Here is a tiny trained network, its code and every weight. The questions are about switching its units off for an input and a target symbol, where a switched-off unit gives its printed mean instead of its output.

import numpy as np


def w(rows, s, z=0):
    codes = np.array(rows[::2]) - 128.0
    scale = np.full(codes.shape[1], s)
    scale[-1] = z or s
    return codes * scale


def f(y):
    return np.maximum(y, 0)


def softmax(a):
    e = np.exp(a - a.max(-1, keepdims=True))
    return e / e.sum(-1, keepdims=True)


def log_softmax(a):
    a = a - a.max(-1, keepdims=True)
    return a - np.log(np.exp(a).sum(-1, keepdims=True))


def net(x, mask):
    ids = ['βδεζηλμξτφ'.index(c) for c in x.split()]
    T = len(ids)
    res = E[ids] + P[:T]
    r = res
    for j in range(3):
        rows = slice(3 * j, 3 * j + 3)
        q, k, v = (r @ M[0][rows].T for M in (Q, K, V))
        z = softmax(np.where(np.tri(T) > 0, q @ k.T / 3**0.5, -1e9)) @ v
        o = O[0][rows]
        res = res + np.where(mask[j], z, o[:, -1]) @ o[:, :-1]
    y = f(res @ A[0][:, :-1].T + A[0][:, -1])
    res = res + np.where(mask[3:7], y, B[0][:, -1]) @ B[0][:, :-1]
    return log_softmax(res[-1] @ U[:, :-1].T + U[:, -1])


Q, K, V, O, A, B = {}, {}, {}, {}, {}, {}
E = w([
[75,130,103,111,238,153],'β',
[29,95,172,229,115,69],'δ',
[88,127,71,154,125,114],'ε',
[89,108,255,141,189,58],'ζ',
[105,234,80,52,202,120],'η',
[52,249,179,118,192,93],'λ',
[183,165,175,91,222,76],'μ',
[126,196,46,197,190,205],'ξ',
[55,99,111,98,134,250],'τ',
[223,157,209,81,67,54],'φ',
],0.017)
P = w([
[1,155,31,117,128,16],'0',
[173,133,191,189,128,132],'1',
[167,133,216,203,116,146],'2',
[152,148,198,197,117,153],'3',
[156,140,206,199,115,161],'4',
[151,143,201,195,117,165],'5',
[161,135,196,180,118,166],'6',
[152,152,191,181,110,167],'7',
],0.0086)
Q[0] = w([
[177,113,110,138,51,174],'h0',
[126,136,194,103,204,109],'h0',
[118,129,125,147,99,101],'h0',
[88,139,133,143,107,117],'h1',
[146,67,7,155,138,145],'h1',
[126,80,86,169,108,163],'h1',
[169,79,77,129,41,143],'h2',
[116,132,160,80,193,74],'h2',
[88,124,116,163,48,122],'h2',
],0.011)
K[0] = w([
[246,160,141,118,113,178],'h0',
[69,117,125,42,137,95],'h0',
[184,119,171,177,94,116],'h0',
[90,70,127,165,90,139],'h1',
[145,157,44,172,128,208],'h1',
[120,78,106,158,99,212],'h1',
[162,122,183,109,114,208],'h2',
[124,103,106,110,117,56],'h2',
[110,90,178,166,89,186],'h2',
],0.013)
V[0] = w([
[135,246,251,200,85,88],'h0',
[137,30,139,113,136,180],'h0',
[105,52,244,215,196,167],'h0',
[108,139,149,77,162,186],'h1',
[218,85,127,189,134,95],'h1',
[95,114,107,91,88,24],'h1',
[128,118,233,93,210,77],'h2',
[60,76,82,165,236,146],'h2',
[235,195,87,107,254,145],'h2',
],0.0093)
O[0] = w([
[254,58,151,81,128,87,247],'h0',
[47,89,117,153,172,161,65],'h0',
[155,73,80,223,133,179,214],'h0',
[98,217,213,94,135,188,104],'h1',
[54,174,98,115,138,133,133],'h1',
[80,51,116,175,127,180,144],'h1',
[62,6,128,173,69,70,181],'h2',
[122,173,96,210,46,161,205],'h2',
[131,156,71,147,122,58,26],'h2',
],0.0095,0.013)
A[0] = w([
[182,92,65,168,95,121,130],'n0',
[64,1,103,140,87,189,4],'n1',
[99,126,157,122,12,182,209],'n2',
[85,124,201,180,195,93,162],'n3',
],0.0079,0.0039)
B[0] = w([
[45,105,133,138,195,106,230],'n0',
[141,141,210,132,176,75,253],'n1',
[147,104,181,114,76,176,195],'n2',
[82,140,6,109,213,154,174],'n3',
],0.011,0.019)
U = w([
[84,105,122,204,2,147,188],'β',
[184,101,184,137,70,240,234],'δ',
[126,162,194,90,167,177,13],'ε',
[117,61,140,198,91,145,97],'ζ',
[105,164,192,96,104,96,6],'η',
[214,85,159,142,12,76,87],'λ',
[106,73,63,175,45,78,245],'μ',
[230,167,108,228,130,118,115],'ξ',
[77,118,119,118,148,179,158],'τ',
[154,100,129,66,195,173,46],'φ',
],0.0069,0.0024)

Each question gives the input, a string of symbols that net reads in full, and the target symbol t.
The units are the heads (3 rows each of Q, K, V and O) and the neurons (one row each of A and B). Each row of codes is followed by its name. A weight is (code - 128) times the scale printed after its matrix; where a second scale follows, it is the last column's (O, A, B and U).
mask holds one flag per unit, heads first, then neurons. A switched-off unit (its flag False) gives its mean, the last column of its rows in O or B, instead of its output. The means were averaged over made-up inputs and are rounded, as every weight is.
A unit's drop is (log p(t) with every unit on - log p(t) with that unit switched off) / (log p(t) with every unit on - log p(t) with every unit switched off).
The circuit of an input: a set's keep is (log p(t) with only the set's units on - log p(t) with every unit switched off) / (log p(t) with every unit on - log p(t) with every unit switched off). Starting from all 7 units, units are removed one at a time, each time the one whose removal leaves the highest keep (on an exact tie, the one counted first), for as long as the keep stays at least 0.8.
units of the circuit, in order: the units of the circuit, biggest drop first
top k neurons: the k neurons with the biggest drops, biggest first
which heads matter: for each layer, one digit per head in row order, 1 if its drop is at least 0.15 and else 0, layers parted by /
drop when u is switched off: that unit's drop, to one decimal
input ζ ξ ξ ε, target ξ: units of the circuit, in order -> [h2]
input ζ δ ξ λ ξ ζ φ μ, target ζ: which heads matter -> 001
input λ φ λ δ ζ, target λ: which heads matter -> 100
input β ξ λ τ δ η, target β: which heads matter -> 101
input ζ ε δ λ, target ζ: which heads matter -> 011
input φ ξ ε τ δ ξ λ, target φ: which heads matter -> 001
input β ζ μ δ λ, target β: units of the circuit, in order -> [h2, h0]
input ζ ε β, target ζ: which heads matter -> 001
input η ξ μ, target η: which heads matter -> 100
input μ δ ξ τ ζ ξ λ ζ, target μ: which heads matter -> 001
input ξ δ δ δ ζ ζ, target ξ: which heads matter -> 001
input λ ζ ξ β ζ δ δ λ, target λ: units of the circuit, in order -> [h0, n0]
input λ δ δ ξ φ δ η, target λ: which heads matter -> 100
input δ φ δ λ λ λ β λ, target δ: top neuron -> [n0]
input μ β μ η, target μ: top 2 neurons -> [n1, n2]
input δ ζ ζ, target δ: drop when h2 is switched off -> 0.8
input β δ ζ, target β: drop when n1 is switched off -> 0.1
input δ ε μ ζ δ ε τ η, target δ: drop when h2 is switched off -> 0.5
input δ λ τ ε β, target δ: drop when h2 is switched off -> 0.6
input φ η δ μ, target φ: units of the circuit, in order -> [h2]
